[128 = 0]
[136  93 138 131 133 121 129 121 118 120 113 163 132 127 133 126 135 119
 124 181 106 134 103 144 169 108 121 141 142 141 124 123 131 133 118  90
 140 108 133 119 134 131 122 105 131 139 109 110 124 102 124 160  90 110
 111  83 118 128  91 142 123 136 159 102 146 160 135 138 105 157 145 132
 171 121] : <35>
[135 189 151 111 118 164 140 174 149 130 176  94 101 131 159  95  97 129
 129 146 172 131 146 130  83 123 114 121 136 126 114 112 139  97 146 138
 121 104 135 161 135 138 118 110  85 112 113 108  84 130 137 107 181 107
 143  87  91 177 134 100 128 130 141 130  98 102 131 147 155 136 176 143
  69 131] : <39>
[117  92 135 103 194 113 121 106 118 128 138 153 111 139 139 125 163 114
 130 178 135 148 121 130 132  90 126 129 144 134 122 108 134 121 107  57
 157 114 107 152 145  97 133 105 139 130 102 113 136 160 153 156 115 115
 121  69 140 108 102 131 117 127 164  64 131 176 141 138 150 146 139 138
  53 139] : <30>
[154 158 139 163 169 218 146 155 162 122 134 116 127 134 191 140 139 150
  83 157 156 123 130  94  82 132 151  88 138  92 107 133 132 119 140 133
 121 140 106 109 118 139 142 145 145 107 131  77 161 133  76 124 109 123
 155 135  79 146 123 132 168 137 108 109 128 132 147 116 252 127 100 122
  56 138] : <39>
[111  73 137  98 152 139 166 126 139 128 128 122 115 104 138 125 113 109
 111 153 145 148 133 124 122 116 145 135 141 111 118 107 122 153 116 126
 114  95 140 125 110 129 114 106 126 148 119 121 107 137 121 126 100  96
 159 146  99 126 137 112 155 133 121 108 136 149 126 125 104 140 132 133
 141 137] : <26>
[150 181 135 161 133 203 110 138 179 116 129 110 128 128 124 128 138 140
  98 138 150 131 115 129  90 146 113 100 134 124 150 145 148  87 125 122
  98 114 110 139 117 141 168 113 131  96 150  88 153 140 133  96 148 118
 120 127  93 147  91 133 141 143 138 136 133 165 136 142 228 122 145 142
  80 128] : <21>
[138 167 132 153 140 135 100 140 142 132 145 137 129 123  95 127 165 139
  96  97 154 138 138 132  91 129  90 107 124 142 147 126 134 106 125 151
 109 130 125 149 146 159 126 145 110 107 152 120 123 147 146 112 156 132
 120 117  95 158 132 150 147 166 162 119 124 109 128 125 195 117 138 132
  83 131] : <21>
[138 129 157 129 190 156 133 128 128 119 155 135 124 132 145 128 144 128
 127 195 138 147 116 107 104  96 142  93 126 116 104 118 115 115 112 101
 131 121 117 136 148 103 131 135 138 116  93  98 147 164 134 146 108 134
 133  59 128 139  95 136 125 140 154  94 144 169 152 131 208 141 113 154
  50 147] : <30>
[114 104  96 114 162  94 136 106 128 141 124 103 134 154 124 138 144 134
 156 110 117 114 128 105 144 148 138 139 124 104 133 118 132 139  63 119
 155 151 138 140 138 108 148 154 158 141 107 139 176 142 132 127 104 162
 139 141 182  88 157 120 135 104  92 144 169 127 132 129 133 119  83 132
  39 138] : <32>
[138 162 142 155 136 172  96 137 166 132 135 127 145 104 125 132 149 130
 100 130 162 114 124 136  85 149 129 100 159 133 143 133 139  69 128 122
  95 109 118 144 113 104 138 117  84 105 157 114 152 147 151 105 150 103
 136 124 103 138 112 150 142 154 134 118 130 144 129 132 209 122 161 149
  73 141] : <21>
[ 96 138 127  94 154  31 148 143 140 175 151  82 112 155 130  98 155 117
 172  76 167 145 144 143 111 136 134 136 139 104 119 114 109 128 103 131
 127 145 126 169 159 114 157 150 142 154 116 167 105 157 184 108 147 147
 135 126 164 119 194 112 129 121 137 121 146  89 119 130 104 105 115 133
  14 138] : <32>
[130 106 154 107 176 139 139 126 127 137 141 140 108 108 115 127 160 112
 105 169 156 160 128 113 115 102 123 124 149 123 110 111 142 141 116 111
 132 113 126 144 142 102 142 128 156 120 107  85 105 171 125 136 140  85
 131  85 116 135 120 124 133 124 147 113 141 173 139 133 171 141 126 135
  83 138] : <30>
[105  68 145 145 159 161 145 110 135 129 140 135 114 107 168 151 144 147
  96 179 110 141 115  96 131 110 134 107 143 142 122 127 120 153 116 123
 103 119 138  90 136 110 130 111 135 115 131 100 137 139  83 146 109 136
 126 117 103 119 109 143 135 138 121 130 149 199 131 112 164 148 101 132
 170 123] : <29>
[101 115 105 112  99  56 141 136 126 138 131  94 157 167 133 119 142 135
 173  64 119 105 127 127 161 165 152 158 130 102 122 129 114 141  95 142
 182 164 164 135 151 126 147 149 143 174 127 173 151 113 151 136 127 151
 122 176 190  93 176 125 132 115  86 152 153  70 108 132  70 110  79 125
  97 129] : <32>
[125  89 126 107 189 143 147 126 147 122 137 154 100 104 116 149 127 116
 116 181 135 151 143 135 100 113 138 131 132 132 112 116 130 145 124 119
 150 110 125 140 154 103 152 122 136 122 111  91 138 164 120 122 121 105
 139  79 114 155 135 114 158 123 149 107 122 179 138 131 172 119 134 128
  64 137] : <30>
